Here is a tiny trained network, its code and every weight. The questions are about switching its units off for an input and a class, where a switched-off unit gives its printed mean instead of its output.

import numpy as np


def w(rows, s, z=0):
    codes = np.array(rows[::2]) - 128.0
    scale = np.full(codes.shape[1], s)
    scale[-1] = z or s
    return codes * scale


def f(y):
    return np.maximum(y, 0)


def log_softmax(a):
    a = a - a.max(-1, keepdims=True)
    return a - np.log(np.exp(a).sum(-1, keepdims=True))


def net(x, mask):
    res = np.array(x, float).reshape(1, 5) / 4 @ E
    y = f(res @ A[0][:, :-1].T + A[0][:, -1])
    res = res + np.where(mask, y, B[0][:, -1]) @ B[0][:, :-1]
    return log_softmax(res[-1] @ U[:, :-1].T + U[:, -1])


A, B = {}, {}
E = w([
[76,37,146,63,24,151,221,239,166,40,236],'x0',
[41,195,12,213,249,114,97,202,253,94,233],'x1',
[179,62,187,232,67,159,44,175,194,220,158],'x2',
[43,168,60,177,40,228,56,187,42,81,41],'x3',
[22,57,222,104,178,178,73,46,230,62,65],'x4',
],0.0061)
A[0] = w([
[193,37,182,215,40,160,61,176,150,213,154,73],'neuron 0',
[193,71,201,68,45,143,161,76,45,148,58,50],'neuron 1',
[194,247,111,202,229,96,17,2,77,247,9,40],'neuron 2',
[27,15,249,101,180,191,67,30,225,60,40,110],'neuron 3',
[71,170,87,138,34,230,74,171,47,75,44,44],'neuron 4',
[187,80,194,71,49,141,153,82,58,144,64,72],'neuron 5',
[188,80,202,67,46,142,151,73,52,153,65,52],'neuron 6',
[208,95,190,75,212,22,209,73,196,170,210,74],'neuron 7',
[75,205,64,2,188,93,229,72,59,14,102,110],'neuron 8',
[101,44,146,72,17,148,212,224,138,63,216,1],'neuron 9',
[223,80,204,55,197,26,212,60,181,170,197,52],'neuron 10',
[241,182,60,149,59,69,188,200,34,208,178,58],'neuron 11',
[102,192,77,19,164,97,222,81,47,37,91,107],'neuron 12',
],0.0048,0.0029)
B[0] = w([
[161,151,199,150,100,175,89,143,194,184,94,211],'neuron 0',
[90,156,81,168,191,105,122,177,179,113,178,219],'neuron 1',
[187,40,156,44,156,254,238,205,142,33,120,255],'neuron 2',
[190,220,105,43,76,86,76,59,56,113,222,224],'neuron 3',
[66,68,80,178,100,163,74,77,51,150,61,201],'neuron 4',
[88,156,83,168,191,99,123,178,178,116,177,212],'neuron 5',
[85,156,74,172,200,98,125,190,184,110,183,215],'neuron 6',
[67,88,65,174,112,186,66,97,59,135,81,207],'neuron 7',
[161,142,201,173,102,182,79,164,205,193,94,208],'neuron 8',
[172,60,151,70,153,247,200,175,132,61,101,201],'neuron 9',
[67,73,75,180,94,200,66,86,53,141,60,209],'neuron 10',
[180,195,120,49,83,119,78,67,76,110,200,222],'neuron 11',
[166,151,200,160,93,176,76,147,193,192,95,196],'neuron 12',
],0.0068,0.0097)
U = w([
[166,27,159,61,152,165,214,157,127,42,106,111],'0',
[57,66,60,196,99,135,96,89,34,160,57,114],'1',
[78,192,44,193,242,104,128,168,209,111,206,138],'2',
[176,226,128,46,75,106,105,77,63,125,199,126],'3',
[159,150,253,174,87,138,108,139,209,238,82,123],'4',
[113,125,164,134,119,64,174,114,123,148,103,244],'5',
[117,125,144,134,131,52,203,108,124,159,100,90],'6',
[111,124,141,133,132,22,201,108,119,150,91,81],'7',
],0.011)

Each question gives the input, the list of numbers given to net, and the class t.
The units are the neurons (one row each of A and B). Each row of codes is followed by its name. A weight is (code - 128) times the scale printed after its matrix; where a second scale follows, it is the last column's (A, B and U).
mask holds one flag per neuron, in row order. A switched-off neuron (its flag False) gives its mean, the last column of its row in B, instead of its output. The means were averaged over made-up inputs and are rounded, as every weight is.
A unit's drop is (log p(t) with every unit on - log p(t) with that unit switched off) / (log p(t) with every unit on - log p(t) with every unit switched off).
The circuit of an input: a set's keep is (log p(t) with only the set's units on - log p(t) with every unit switched off) / (log p(t) with every unit on - log p(t) with every unit switched off). Starting from the 12 units with the biggest drops (on a tie, the unit counted first), units are removed one at a time, each time the one whose removal leaves the highest keep (on an exact tie, the one counted first), for as long as the keep stays at least 0.8.
circuit, biggest first: the units of the circuit, biggest drop first
unit that matters most: the unit with the biggest drop
k most important neurons: the k neurons with the biggest drops, biggest first
drop of u: that unit's drop, to one decimal
input [1,6,1,8,5], class 1: unit that matters most => neuron 4
input [-2,0,0,-1,-1], class 5: 2 most important neurons => [neuron 9; neuron 3]
input [6,-3,-7,5,-1], class 4: circuit, biggest first => [neuron 8; neuron 12]
input [1,5,1,5,3], class 1: circuit, biggest first => [neuron 6; neuron 1]
input [-2,6,3,-7,-6], class 1: 2 most important neurons => [neuron 7; neuron 10]
input [4,2,6,-4,-4], class 4: 4 most important neurons => [neuron 2; neuron 0; neuron 3; neuron 4]
input [-7,-7,-2,-1,8], class 3: 2 most important neurons => [neuron 3; neuron 9]
input [0,-7,1,3,-7], class 2: 3 most important neurons => [neuron 6; neuron 1; neuron 5]
input [-3,-8,-8,1,4], class 2: 4 most important neurons => [neuron 6; neuron 1; neuron 5; neuron 0]
input [3,6,6,7,7], class 1: 2 most important neurons => [neuron 4; neuron 11]
input [3,-8,6,-3,-8], class 2: 4 most important neurons => [neuron 6; neuron 1; neuron 5; neuron 3]
input [-7,0,5,-4,6], class 0: 2 most important neurons => [neuron 2; neuron 11]
input [-5,-8,-6,-1,5], class 2: circuit, biggest first => [neuron 6; neuron 1]
input [6,4,7,-7,-3], class 1: circuit, biggest first => [neuron 7; neuron 10]
input [-6,7,-2,2,8], class 3: unit that matters most => neuron 3
input [-8,-1,8,6,-8], class 0: 2 most important neurons => [neuron 2; neuron 3]
input [0,5,4,5,6], class 3: circuit, biggest first => [neuron 3; neuron 6]
input [5,3,-6,-6,4], class 1: circuit, biggest first => [neuron 7; neuron 10]
input [-8,5,-8,0,4], class 0: 2 most important neurons => [neuron 2; neuron 0]
input [5,4,-4,4,7], class 3: circuit, biggest first => [neuron 3]
input [-3,-1,-7,-2,0], class 4: 2 most important neurons => [neuron 8; neuron 12]
input [-5,-2,-1,-4,7], class 3: 2 most important neurons => [neuron 3; neuron 9]
input [-3,4,5,-2,-1], class 4: 2 most important neurons => [neuron 6; neuron 1]
input [0,-6,-6,2,1], class 2: drop of neuron 1 => 0.3
input [0,8,1,-8,5], class 1: drop of neuron 7 => 0.3
input [6,4,-3,0,0], class 0: drop of neuron 5 => 0.1
input [-3,-7,-8,0,-5], class 4: drop of neuron 12 => 0.9
